Below is a small trained network, with its code and all its weights. Each question gives an input and a target symbol and asks what happens when units are switched off, that is, made to give their printed mean instead of their output.

import numpy as np


def w(rows, s, z=0):
    codes = np.array(rows[::2]) - 128.0
    scale = np.full(codes.shape[1], s)
    scale[-1] = z or s
    return codes * scale


def norm(h):
    return h / np.sqrt((h * h).mean(-1, keepdims=True) + 1e-5)


def f(y):
    return y / 2 * (1 + np.tanh(0.7978845608 * (y + 0.044715 * y**3)))


def softmax(a):
    e = np.exp(a - a.max(-1, keepdims=True))
    return e / e.sum(-1, keepdims=True)


def log_softmax(a):
    a = a - a.max(-1, keepdims=True)
    return a - np.log(np.exp(a).sum(-1, keepdims=True))


def net(x, mask):
    ids = ['Ψγδεζηλμξ'.index(c) for c in x.split()]
    T = len(ids)
    res = E[ids] + P[:T]
    u = 0
    for l in range(2):
        q, k, v = (norm(res) @ M[l].T for M in (Q, K, V))
        z = softmax(np.where(np.tri(T) > 0, q @ k.T / 4**0.5, -1e9)) @ v
        res = res + np.where(mask[u], z, O[l][:, -1]) @ O[l][:, :-1]
        u += 1
        y = f(norm(res) @ A[l][:, :-1].T + A[l][:, -1])
        res = res + np.where(mask[u : u + 4], y, B[l][:, -1]) @ B[l][:, :-1]
        u += 4
    return log_softmax(norm(res)[-1] @ U[:, :-1].T + U[:, -1])


Q, K, V, O, A, B = {}, {}, {}, {}, {}, {}
E = w([
[175,158,88,111,122,128,148],'Ψ',
[97,78,128,141,172,131,163],'γ',
[105,150,127,135,87,115,149],'δ',
[164,145,151,80,105,142,177],'ε',
[131,183,155,135,162,120,112],'ζ',
[53,97,98,87,115,45,130],'η',
[161,62,148,150,111,19,169],'λ',
[192,155,59,145,97,4,134],'μ',
[138,48,149,166,180,178,107],'ξ',
],0.028)
P = w([
[63,76,106,59,175,79,61],'0',
[95,103,125,59,180,101,103],'1',
[113,117,132,65,170,114,131],'2',
[125,132,134,87,158,118,150],'3',
[140,143,133,109,141,121,167],'4',
[143,160,130,136,107,126,177],'5',
[162,146,131,156,105,117,208],'6',
[161,157,137,184,75,120,214],'7',
[166,131,140,195,78,113,245],'8',
[159,141,143,247,57,135,240],'9',
],0.011)
Q[0] = w([
[114,207,252,136,204,55,143],'0.h1',
[139,177,155,97,168,105,181],'0.h1',
[105,187,99,159,160,89,123],'0.h1',
[132,100,67,70,132,105,69],'0.h1',
],0.013)
K[0] = w([
[49,200,253,99,215,89,45],'0.h1',
[115,189,165,64,122,112,55],'0.h1',
[117,155,94,153,204,38,83],'0.h1',
[122,64,68,101,102,114,106],'0.h1',
],0.011)
V[0] = w([
[94,146,180,17,199,58,95],'0.h1',
[25,140,190,131,58,82,163],'0.h1',
[58,240,169,229,39,194,75],'0.h1',
[152,31,3,58,156,164,3],'0.h1',
],0.0055)
O[0] = w([
[159,100,93,136,82,142,208,254],'0.h1',
[132,119,158,130,136,181,93,192],'0.h1',
[212,147,171,1,149,141,193,118],'0.h1',
[173,166,177,146,81,114,132,41],'0.h1',
],0.0092,0.0067)
A[0] = w([
[119,1,158,82,164,145,79,102],'0.n1',
[184,189,176,166,125,124,132,5],'0.n2',
[236,136,147,99,132,230,184,215],'0.n3',
[97,59,125,138,59,65,52,221],'0.n4',
],0.0089,0.0025)
B[0] = w([
[173,132,76,195,2,105,125,172],'0.n1',
[192,119,205,248,149,197,98,125],'0.n2',
[117,92,119,191,98,126,78,253],'0.n3',
[161,114,66,100,156,72,59,188],'0.n4',
],0.0095,0.0054)
Q[1] = w([
[145,141,250,11,115,178,43],'1.h1',
[102,92,65,226,200,70,100],'1.h1',
[38,139,61,131,131,123,136],'1.h1',
[140,111,23,165,159,69,151],'1.h1',
],0.015)
K[1] = w([
[75,40,37,22,22,108,34],'1.h1',
[145,120,128,177,209,102,119],'1.h1',
[72,158,225,119,188,149,136],'1.h1',
[246,202,210,210,183,122,147],'1.h1',
],0.013)
V[1] = w([
[86,158,179,73,228,169,234],'1.h1',
[109,139,120,71,209,95,2],'1.h1',
[182,134,102,166,170,102,120],'1.h1',
[121,112,41,108,198,134,117],'1.h1',
],0.0075)
O[1] = w([
[202,224,223,106,98,3,103,221],'1.h1',
[187,13,151,22,114,178,58,3],'1.h1',
[99,56,166,93,157,189,183,229],'1.h1',
[180,93,160,32,168,80,60,216],'1.h1',
],0.0074,0.0032)
A[1] = w([
[205,130,78,94,148,48,173,254],'1.n1',
[144,244,143,89,143,187,220,194],'1.n2',
[202,150,181,161,140,154,186,27],'1.n3',
[151,47,36,142,84,125,161,21],'1.n4',
],0.011,0.0046)
B[1] = w([
[66,138,105,168,143,252,145,254],'1.n1',
[131,73,192,230,217,120,153,200],'1.n2',
[84,139,120,198,38,156,244,151],'1.n3',
[97,55,90,185,115,121,205,199],'1.n4',
],0.011,0.0097)
U = w([
[79,63,55,140,49,211,123,172],'Ψ',
[72,129,137,240,198,91,147,63],'γ',
[96,139,188,99,16,177,131,111],'δ',
[205,96,150,94,115,82,176,99],'ε',
[168,86,174,166,91,156,49,98],'ζ',
[168,121,171,80,244,185,117,255],'η',
[134,179,103,150,82,254,59,78],'λ',
[76,139,152,90,87,104,80,186],'μ',
[205,176,74,106,126,132,133,153],'ξ',
],0.009,0.0042)

Each question gives the input, a string of symbols that net reads in full, and the target symbol t.
The units are the heads (4 rows each of Q, K, V and O) and the neurons (one row each of A and B). Each row of codes is followed by its name. A weight is (code - 128) times the scale printed after its matrix; where a second scale follows, it is the last column's (O, A, B and U).
mask holds one flag per unit, layer by layer, with each layer's heads first. A switched-off unit (its flag False) gives its mean, the last column of its rows in O or B, instead of its output. The means were averaged over made-up inputs and are rounded, as every weight is.
A unit's drop is (log p(t) with every unit on - log p(t) with that unit switched off) / (log p(t) with every unit on - log p(t) with every unit switched off).
The circuit of an input: a set's keep is (log p(t) with only the set's units on - log p(t) with every unit switched off) / (log p(t) with every unit on - log p(t) with every unit switched off). Starting from all 10 units, units are removed one at a time, each time the one whose removal leaves the highest keep (on an exact tie, the one counted first), for as long as the keep stays at least 0.8.
units of the circuit, in order: the units of the circuit, biggest drop first
most important unit: the unit with the biggest drop
top k neurons: the k neurons with the biggest drops, biggest first
k most important neurons of layer l: the k neurons of layer l with the biggest drops, biggest first
input δ γ ζ ξ, target ζ: units of the circuit, in order => 1.h1, 0.n1, 0.h1
input ξ δ ε ζ λ, target ε: top 3 neurons => 0.n1, 0.n4, 1.n2
input γ δ δ δ ζ γ ε ξ, target ζ: units of the circuit, in order => 0.h1, 1.h1, 0.n1
input δ γ δ δ δ λ, target Ψ: 2 most important neurons of layer 1 => 1.n2, 1.n1
input γ Ψ δ δ δ Ψ, target γ: most important unit => 0.n4
input δ δ ζ δ Ψ, target λ: 2 most important neurons of layer 1 => 1.n1, 1.n2
input δ δ γ λ δ ζ, target η: units of the circuit, in order => 0.h1, 1.n4
input δ δ ζ δ δ, target δ: top 3 neurons => 0.n1, 0.n4, 1.n1
input δ Ψ Ψ γ Ψ γ δ δ ζ, target η: units of the circuit, in order => 0.h1, 1.h1
input ε μ δ ζ δ, target η: units of the circuit, in order => 1.h1, 0.n1, 1.n3
input δ ζ λ, target ε: units of the circuit, in order => 1.h1, 0.n1, 0.h1
input μ γ δ γ ζ δ δ δ Ψ, target λ: 3 most important neurons of layer 0 => 0.n3, 0.n1, 0.n4
input δ δ δ γ δ, target γ: top 2 neurons => 0.n4, 0.n1
input ζ Ψ η, target μ: 3 most important neurons of layer 0 => 0.n3, 0.n1, 0.n4
input λ δ γ γ ζ η ε, target γ: top 4 neurons => 0.n1, 1.n2, 0.n4, 0.n3
input ζ γ γ ξ Ψ ε γ γ λ η, target μ: 3 most important neurons of layer 0 => 0.n1, 0.n3, 0.n4
input ξ ε ξ μ ξ ε, target γ: 3 most important neurons of layer 0 => 0.n1, 0.n4, 0.n2
input ζ δ δ δ ξ δ δ, target δ: most important unit => 0.h1
input δ γ ζ γ δ μ, target ξ: top 3 neurons => 0.n1, 1.n1, 0.n4
input Ψ Ψ ε μ μ δ μ Ψ, target γ: most important neuron of layer 0 => 0.n4
input δ γ δ γ γ λ, target Ψ: 2 most important neurons of layer 0 => 0.n1, 0.n4
